Below is a small trained network, with its code and all its weights. Each question gives an input and a class and asks what happens when units are switched off, that is, made to give their printed mean instead of their output.

import numpy as np


def w(rows, s, z=0):
    codes = np.array(rows[::2]) - 128.0
    scale = np.full(codes.shape[1], s)
    scale[-1] = z or s
    return codes * scale


def f(y):
    return y / 2 * (1 + np.tanh(0.7978845608 * (y + 0.044715 * y**3)))


def log_softmax(a):
    a = a - a.max(-1, keepdims=True)
    return a - np.log(np.exp(a).sum(-1, keepdims=True))


def net(x, mask):
    res = np.array(x, float).reshape(1, 7) / 4 @ E
    y = f(res @ A[0][:, :-1].T + A[0][:, -1])
    res = res + np.where(mask, y, B[0][:, -1]) @ B[0][:, :-1]
    return log_softmax(res[-1] @ U[:, :-1].T + U[:, -1])


A, B = {}, {}
E = w([
[85,64,135,32,231,192,100,69,160,145],'x0',
[122,156,130,182,137,107,14,155,141,236],'x1',
[142,135,123,125,124,130,129,121,143,131],'x2',
[135,133,134,130,141,125,125,133,125,122],'x3',
[195,173,171,124,100,195,134,75,2,166],'x4',
[119,141,133,123,133,116,135,117,127,131],'x5',
[124,133,128,137,133,140,131,132,132,125],'x6',
],0.0093)
A[0] = w([
[109,131,129,113,147,139,154,110,86,142,208],'neuron 1',
[101,103,136,113,173,119,124,117,176,126,116],'neuron 2',
[90,115,136,109,147,144,200,114,143,79,253],'neuron 3',
[126,157,131,170,124,120,115,136,105,174,114],'neuron 4',
[76,94,120,76,154,146,83,123,181,123,156],'neuron 5',
[158,182,140,172,72,140,152,112,55,143,149],'neuron 6',
[107,143,141,173,144,115,36,156,137,251,198],'neuron 7',
[136,122,135,115,102,127,198,146,61,85,203],'neuron 8',
[111,129,112,176,74,50,138,169,172,82,230],'neuron 9',
[112,95,113,139,116,121,157,90,135,124,184],'neuron 10',
[135,127,126,155,134,78,151,175,145,114,185],'neuron 11',
[147,108,145,52,154,225,98,49,61,181,44],'neuron 12',
[129,124,139,92,132,121,172,147,147,149,140],'neuron 13',
],0.013,0.0044)
B[0] = w([
[126,133,117,155,107,149,135,104,142,80,169],'neuron 1',
[127,65,111,89,158,119,100,105,122,149,179],'neuron 2',
[154,127,142,5,138,174,148,194,105,42,223],'neuron 3',
[112,152,110,123,109,162,54,181,117,181,170],'neuron 4',
[150,28,114,73,166,93,116,77,152,139,208],'neuron 5',
[183,167,143,139,118,202,102,89,69,199,228],'neuron 6',
[77,138,98,165,148,14,54,112,121,217,248],'neuron 7',
[184,100,146,192,108,189,182,54,122,115,215],'neuron 8',
[80,160,146,186,98,99,176,179,177,60,249],'neuron 9',
[153,139,168,106,155,140,121,149,142,105,156],'neuron 10',
[87,165,113,145,126,118,170,122,137,95,188],'neuron 11',
[67,177,126,195,95,60,188,210,188,70,245],'neuron 12',
[113,113,118,110,121,147,127,142,110,115,144],'neuron 13',
],0.015,0.014)
U = w([
[124,152,164,136,87,133,241,197,188,63,252],'0',
[38,172,99,193,100,32,93,165,197,154,185],'1',
[165,50,130,8,178,169,105,107,142,96,85],'2',
[136,19,93,90,200,39,100,59,147,242,66],'3',
[217,128,177,141,96,218,150,6,80,143,82],'4',
[154,187,121,141,100,142,31,123,45,254,39],'5',
],0.0057,0.0026)

Each question gives the input, the list of numbers given to net, and the class t.
The units are the neurons (one row each of A and B). Each row of codes is followed by its name. A weight is (code - 128) times the scale printed after its matrix; where a second scale follows, it is the last column's (A, B and U).
mask holds one flag per neuron, in row order. A switched-off neuron (its flag False) gives its mean, the last column of its row in B, instead of its output. The means were averaged over made-up inputs and are rounded, as every weight is.
A unit's drop is (log p(t) with every unit on - log p(t) with that unit switched off) / (log p(t) with every unit on - log p(t) with every unit switched off).
The circuit of an input: a set's keep is (log p(t) with only the set's units on - log p(t) with every unit switched off) / (log p(t) with every unit on - log p(t) with every unit switched off). Starting from the 12 units with the biggest drops (on a tie, the unit counted first), units are removed one at a time, each time the one whose removal leaves the highest keep (on an exact tie, the one counted first), for as long as the keep stays at least 0.8.
units of the circuit, in order: the units of the circuit, biggest drop first
unit that matters most: the unit with the biggest drop
top k neurons: the k neurons with the biggest drops, biggest first
drop when u is switched off: that unit's drop, to one decimal
input [-2,6,5,4,1,-2,-3], class 5: unit that matters most	neuron 12
input [8,1,0,-3,-6,2,5], class 3: top 2 neurons	(neuron 5; neuron 2)
input [0,-5,4,0,2,3,-2], class 4: units of the circuit, in order	(neuron 9; neuron 8)
input [7,-2,-6,8,0,-2,-8], class 2: units of the circuit, in order	(neuron 5; neuron 7)
input [0,-3,1,2,2,-2,7], class 4: units of the circuit, in order	(neuron 9; neuron 8)
input [0,7,0,4,6,-7,3], class 5: top 4 neurons	(neuron 6; neuron 9; neuron 4; neuron 11)
input [0,0,4,4,8,-5,-2], class 4: top 3 neurons	(neuron 6; neuron 9; neuron 7)
input [-1,-1,-3,3,7,4,7], class 4: top 2 neurons	(neuron 6; neuron 7)
input [8,-2,4,4,0,5,-5], class 2: top 3 neurons	(neuron 5; neuron 9; neuron 2)
input [0,4,6,-7,1,7,6], class 5: top 3 neurons	(neuron 12; neuron 9; neuron 5)
input [-3,-5,-1,-2,1,6,8], class 4: top 2 neurons	(neuron 12; neuron 8)
input [7,1,7,-7,-8,-3,-6], class 3: top 2 neurons	(neuron 5; neuron 2)
input [2,5,-4,-4,-7,7,7], class 3: top 2 neurons	(neuron 5; neuron 12)
input [-3,-1,6,8,5,3,-5], class 4: unit that matters most	neuron 7
input [8,-6,-5,5,-1,1,2], class 2: top 2 neurons	(neuron 5; neuron 9)
input [1,-3,5,0,-7,-1,5], class 2: top 3 neurons	(neuron 12; neuron 5; neuron 2)
input [-5,-4,6,1,1,6,5], class 4: top 2 neurons	(neuron 12; neuron 6)
input [-1,2,-8,-6,1,-8,7], class 5: top 3 neurons	(neuron 12; neuron 9; neuron 5)
input [-5,-2,7,8,8,3,1], class 4: drop when neuron 8 is switched off	0.1
input [-3,-2,7,6,-7,-3,-3], class 0: drop when neuron 7 is switched off	0.3
input [-1,7,-5,-4,2,-7,8], class 5: drop when neuron 9 is switched off	0.1
input [4,-6,2,-3,-3,5,6], class 2: drop when neuron 1 is switched off	0.0
input [-5,1,-5,-2,6,-8,5], class 5: top neuron	(neuron 4)
